Below is a small trained network, with its code and all its weights. Each question gives an input and a class and asks what happens when units are switched off, that is, made to give their printed mean instead of their output.

import numpy as np


def w(rows, s, z=0):
    codes = np.array(rows[::2]) - 128.0
    scale = np.full(codes.shape[1], s)
    scale[-1] = z or s
    return codes * scale


def norm(h):
    return h / np.sqrt((h * h).mean(-1, keepdims=True) + 1e-5)


def f(y):
    return y / 2 * (1 + np.tanh(0.7978845608 * (y + 0.044715 * y**3)))


def log_softmax(a):
    a = a - a.max(-1, keepdims=True)
    return a - np.log(np.exp(a).sum(-1, keepdims=True))


def net(x, mask):
    res = np.array(x, float).reshape(1, 2) / 4 @ E
    u = 0
    for l in range(3):
        y = f(norm(res) @ A[l][:, :-1].T + A[l][:, -1])
        res = res + np.where(mask[u : u + 11], y, B[l][:, -1]) @ B[l][:, :-1]
        u += 11
    return log_softmax(norm(res)[-1] @ U[:, :-1].T + U[:, -1])


A, B = {}, {}
E = w([
[77,142,33,92,3],'x0',
[117,179,167,221,107],'x1',
],0.0054)
A[0] = w([
[50,160,131,133,45,201],'L0N1',
[137,107,133,132,144,5],'L0N2',
[112,132,122,134,172,34],'L0N3',
[110,165,137,133,138,100],'L0N4',
[129,120,138,126,119,124],'L0N5',
[148,90,146,156,183,91],'L0N6',
[125,130,129,75,198,46],'L0N7',
[106,187,107,115,74,202],'L0N8',
[92,144,99,136,167,103],'L0N9',
[82,165,120,162,2,204],'L0N10',
[87,122,53,59,70,141],'L0N11',
],0.0097,0.0018)
B[0] = w([
[58,98,43,29,127,220],'L0N1',
[158,119,112,114,99,123],'L0N2',
[138,149,179,94,96,130],'L0N3',
[139,163,119,90,78,130],'L0N4',
[130,116,118,126,113,127],'L0N5',
[214,126,176,95,81,191],'L0N6',
[172,48,192,33,129,172],'L0N7',
[117,137,3,66,128,191],'L0N8',
[168,95,109,159,144,125],'L0N9',
[97,128,17,30,186,254],'L0N10',
[57,207,83,164,252,254],'L0N11',
],0.0047,0.0066)
A[1] = w([
[42,129,48,225,100,210],'L1N1',
[55,190,2,151,123,255],'L1N2',
[159,132,149,137,77,56],'L1N3',
[148,157,177,254,127,116],'L1N4',
[111,104,38,63,173,214],'L1N5',
[14,162,59,179,107,251],'L1N6',
[112,105,177,136,110,82],'L1N7',
[148,219,155,223,89,243],'L1N8',
[138,98,148,117,187,85],'L1N9',
[136,147,165,113,105,70],'L1N10',
[130,128,131,131,118,59],'L1N11',
],0.0087,0.0013)
B[1] = w([
[254,176,94,62,196,175],'L1N1',
[233,182,94,47,89,255],'L1N2',
[96,104,137,109,108,127],'L1N3',
[71,143,39,135,78,170],'L1N4',
[94,200,93,188,108,239],'L1N5',
[163,175,128,61,150,208],'L1N6',
[127,132,106,97,115,131],'L1N7',
[91,129,86,136,62,159],'L1N8',
[89,125,109,124,164,154],'L1N9',
[127,87,91,110,130,130],'L1N10',
[120,152,164,123,118,121],'L1N11',
],0.0081,0.0092)
A[2] = w([
[115,106,187,229,122,81],'L2N1',
[74,138,102,136,67,100],'L2N2',
[160,121,124,122,127,50],'L2N3',
[73,149,101,254,43,82],'L2N4',
[29,154,25,192,129,93],'L2N5',
[124,227,91,142,129,62],'L2N6',
[69,127,67,109,236,135],'L2N7',
[156,220,59,113,97,44],'L2N8',
[170,161,172,101,137,2],'L2N9',
[155,129,108,136,140,127],'L2N10',
[142,101,139,101,170,117],'L2N11',
],0.0071,0.0021)
B[2] = w([
[140,136,68,49,94,130],'L2N1',
[178,123,157,160,107,153],'L2N2',
[127,131,148,107,134,123],'L2N3',
[109,80,156,183,3,188],'L2N4',
[198,60,210,82,167,214],'L2N5',
[147,94,105,71,134,205],'L2N6',
[56,155,97,209,50,192],'L2N7',
[227,142,132,50,90,254],'L2N8',
[131,92,124,115,146,134],'L2N9',
[119,127,138,116,118,140],'L2N10',
[123,130,150,165,159,155],'L2N11',
],0.0063,0.0051)
U = w([
[164,215,51,46,129,174],'0',
[6,158,112,194,182,111],'1',
[113,96,137,167,9,147],'2',
[115,158,142,154,140,1],'3',
[150,66,206,84,213,152],'4',
],0.018,0.01)

Each question gives the input, the list of numbers given to net, and the class t.
The units are the neurons (one row each of A and B). Each row of codes is followed by its name. A weight is (code - 128) times the scale printed after its matrix; where a second scale follows, it is the last column's (A, B and U).
mask holds one flag per neuron, layer by layer. A switched-off neuron (its flag False) gives its mean, the last column of its row in B, instead of its output. The means were averaged over made-up inputs and are rounded, as every weight is.
A unit's drop is (log p(t) with every unit on - log p(t) with that unit switched off) / (log p(t) with every unit on - log p(t) with every unit switched off).
top k neurons: the k neurons with the biggest drops, biggest first
k most important neurons of layer l: the k neurons of layer l with the biggest drops, biggest first
drop of u: that unit's drop, to one decimal
input [-7,4], class 2: most important neuron of layer 0 -> [L0N10]
input [-2,6], class 2: top 2 neurons -> [L0N11, L0N1]
input [-3,0], class 4: 2 most important neurons of layer 1 -> [L1N5, L1N2]
input [-1,-2], class 4: top 3 neurons -> [L0N11, L0N10, L1N2]
input [-1,-8], class 1: top 2 neurons -> [L1N2, L2N7]
input [-5,2], class 2: 2 most important neurons of layer 0 -> [L0N1, L0N10]
input [-1,0], class 4: top 2 neurons -> [L1N5, L1N2]
input [-4,0], class 4: top 2 neurons -> [L0N11, L1N5]
input [-1,-6], class 1: top 2 neurons -> [L1N2, L2N7]
input [-5,1], class 4: 2 most important neurons of layer 1 -> [L1N5, L1N2]
input [0,-5], class 1: drop of L0N1 -> 0.7
input [0,-1], class 1: drop of L0N10 -> 0.8
input [0,-2], class 1: drop of L0N7 -> 0.9
